Below is a small trained network, with its code and all its weights. Each question gives an input and a target symbol and asks what happens when units are switched off, that is, made to give their printed mean instead of their output.

import numpy as np


def w(rows, s, z=0):
    codes = np.array(rows[::2]) - 128.0
    scale = np.full(codes.shape[1], s)
    scale[-1] = z or s
    return codes * scale


def norm(h):
    return h / np.sqrt((h * h).mean(-1, keepdims=True) + 1e-5)


def f(y):
    return y / 2 * (1 + np.tanh(0.7978845608 * (y + 0.044715 * y**3)))


def softmax(a):
    e = np.exp(a - a.max(-1, keepdims=True))
    return e / e.sum(-1, keepdims=True)


def log_softmax(a):
    a = a - a.max(-1, keepdims=True)
    return a - np.log(np.exp(a).sum(-1, keepdims=True))


def net(x, mask):
    ids = ['αγεζηθλμξτφω'.index(c) for c in x.split()]
    T = len(ids)
    res = E[ids] + P[:T]
    r = norm(res)
    for j in range(2):
        rows = slice(3 * j, 3 * j + 3)
        q, k, v = (r @ M[0][rows].T for M in (Q, K, V))
        z = softmax(np.where(np.tri(T) > 0, q @ k.T / 3**0.5, -1e9)) @ v
        o = O[0][rows]
        res = res + np.where(mask[j], z, o[:, -1]) @ o[:, :-1]
    y = f(norm(res) @ A[0][:, :-1].T + A[0][:, -1])
    res = res + np.where(mask[2:14], y, B[0][:, -1]) @ B[0][:, :-1]
    return log_softmax(norm(res)[-1] @ U[:, :-1].T + U[:, -1])


Q, K, V, O, A, B = {}, {}, {}, {}, {}, {}
E = w([
[153,182,152,207,140],'α',
[149,184,163,197,136],'γ',
[142,193,173,207,133],'ε',
[169,199,172,153,134],'ζ',
[201,251,127,109,130],'η',
[171,152,41,204,124],'θ',
[175,97,115,93,31],'λ',
[114,198,105,144,235],'μ',
[110,140,29,79,154],'ξ',
[66,103,63,178,115],'τ',
[45,130,110,131,153],'φ',
[65,109,153,151,85],'ω',
],0.027)
P = w([
[120,254,145,107,79],'0',
[104,213,120,132,88],'1',
[95,184,106,127,96],'2',
[114,158,119,157,123],'3',
[130,137,111,171,137],'4',
[141,109,117,156,147],'5',
[155,95,113,174,162],'6',
[154,71,123,197,182],'7',
],0.018)
Q[0] = w([
[93,108,108,115,74],'h1',
[120,3,141,94,4],'h1',
[46,186,77,126,102],'h1',
[115,107,205,18,150],'h2',
[58,173,118,77,111],'h2',
[111,174,109,123,139],'h2',
],0.025)
K[0] = w([
[115,142,134,122,105],'h1',
[141,252,143,133,80],'h1',
[76,105,131,109,99],'h1',
[141,243,81,156,64],'h2',
[94,160,134,141,106],'h2',
[121,105,137,142,129],'h2',
],0.034)
V[0] = w([
[215,100,73,50,169],'h1',
[94,148,142,49,114],'h1',
[96,113,15,85,140],'h1',
[107,19,98,142,57],'h2',
[88,106,174,208,5],'h2',
[41,108,97,146,189],'h2',
],0.022)
O[0] = w([
[178,189,73,95,43,84],'h1',
[93,82,81,64,82,7],'h1',
[26,139,28,177,71,251],'h1',
[89,51,141,159,48,13],'h2',
[150,127,250,198,57,148],'h2',
[60,68,172,118,224,177],'h2',
],0.018,0.012)
A[0] = w([
[207,90,166,118,18,159],'n1',
[60,82,130,93,138,42],'n2',
[127,96,116,111,132,53],'n3',
[177,185,124,59,81,254],'n4',
[103,182,123,192,119,93],'n5',
[108,39,205,126,69,9],'n6',
[75,122,101,75,166,130],'n7',
[82,101,133,47,134,97],'n8',
[163,142,86,165,153,75],'n9',
[135,85,32,95,80,131],'n10',
[109,108,190,29,152,173],'n11',
[226,3,35,224,142,153],'n12',
],0.028,0.0044)
B[0] = w([
[72,61,168,144,4,144],'n1',
[97,84,204,148,118,159],'n2',
[124,115,137,154,132,127],'n3',
[168,175,166,111,32,162],'n4',
[77,80,88,202,143,251],'n5',
[50,245,64,136,179,151],'n6',
[92,137,189,100,117,176],'n7',
[140,159,195,181,105,143],'n8',
[138,164,150,175,171,204],'n9',
[69,122,39,87,43,160],'n10',
[65,158,147,133,81,144],'n11',
[209,29,65,148,170,186],'n12',
],0.04,0.019)
U = w([
[194,151,166,87,113,95],'α',
[190,148,172,86,125,92],'γ',
[187,83,138,105,146,197],'ε',
[159,149,156,95,116,27],'ζ',
[240,75,114,68,140,253],'η',
[216,166,85,253,134,20],'θ',
[159,77,186,148,2,8],'λ',
[123,209,109,44,228,21],'μ',
[101,167,55,53,81,114],'ξ',
[76,133,116,145,168,138],'τ',
[69,54,235,83,133,48],'φ',
[60,246,170,139,82,252],'ω',
],0.0086,0.0052)

Each question gives the input, a string of symbols that net reads in full, and the target symbol t.
The units are the heads (3 rows each of Q, K, V and O) and the neurons (one row each of A and B). Each row of codes is followed by its name. A weight is (code - 128) times the scale printed after its matrix; where a second scale follows, it is the last column's (O, A, B and U).
mask holds one flag per unit, heads first, then neurons. A switched-off unit (its flag False) gives its mean, the last column of its rows in O or B, instead of its output. The means were averaged over made-up inputs and are rounded, as every weight is.
A unit's drop is (log p(t) with every unit on - log p(t) with that unit switched off) / (log p(t) with every unit on - log p(t) with every unit switched off).
The circuit of an input: a set's keep is (log p(t) with only the set's units on - log p(t) with every unit switched off) / (log p(t) with every unit on - log p(t) with every unit switched off). Starting from the 12 units with the biggest drops (on a tie, the unit counted first), units are removed one at a time, each time the one whose removal leaves the highest keep (on an exact tie, the one counted first), for as long as the keep stays at least 0.8.
units of the circuit, in order: the units of the circuit, biggest drop first
k most important neurons: the k neurons with the biggest drops, biggest first
heads that matter: for each layer, one digit per head in row order, 1 if its drop is at least 0.15 and else 0, layers parted by /
drop when u is switched off: that unit's drop, to one decimal
input ω α θ, target ω: units of the circuit, in order -> (h2 n6 h1 n5)
input θ θ γ λ ε, target λ: units of the circuit, in order -> (h2)
input θ φ α φ θ, target φ: units of the circuit, in order -> (h2 h1 n2)
input γ α α θ θ μ α, target μ: units of the circuit, in order -> (h2 n5)
input ε φ η, target φ: units of the circuit, in order -> (h1 n2)
input ω ξ τ η α ξ μ, target ξ: units of the circuit, in order -> (h1 n10)
input α η θ η γ ξ θ, target ξ: heads that matter -> 10
input θ μ θ α θ φ θ, target φ: heads that matter -> 01
input θ θ ζ ω λ ξ, target ω: units of the circuit, in order -> (n6 h2)
input θ τ α μ ξ ω ξ, target ω: 2 most important neurons -> (n6 n5)
input φ λ θ θ γ θ μ θ, target μ: 2 most important neurons -> (n5 n7)
input φ γ φ φ α, target φ: drop when h1 is switched off -> 0.0
input τ ζ ξ τ α φ, target φ: drop when n9 is switched off -> 0.1
input θ θ θ λ φ θ ξ θ, target ξ: drop when h1 is switched off -> 0.7
input η θ θ α ξ α θ ω, target ω: drop when n6 is switched off -> 1.4
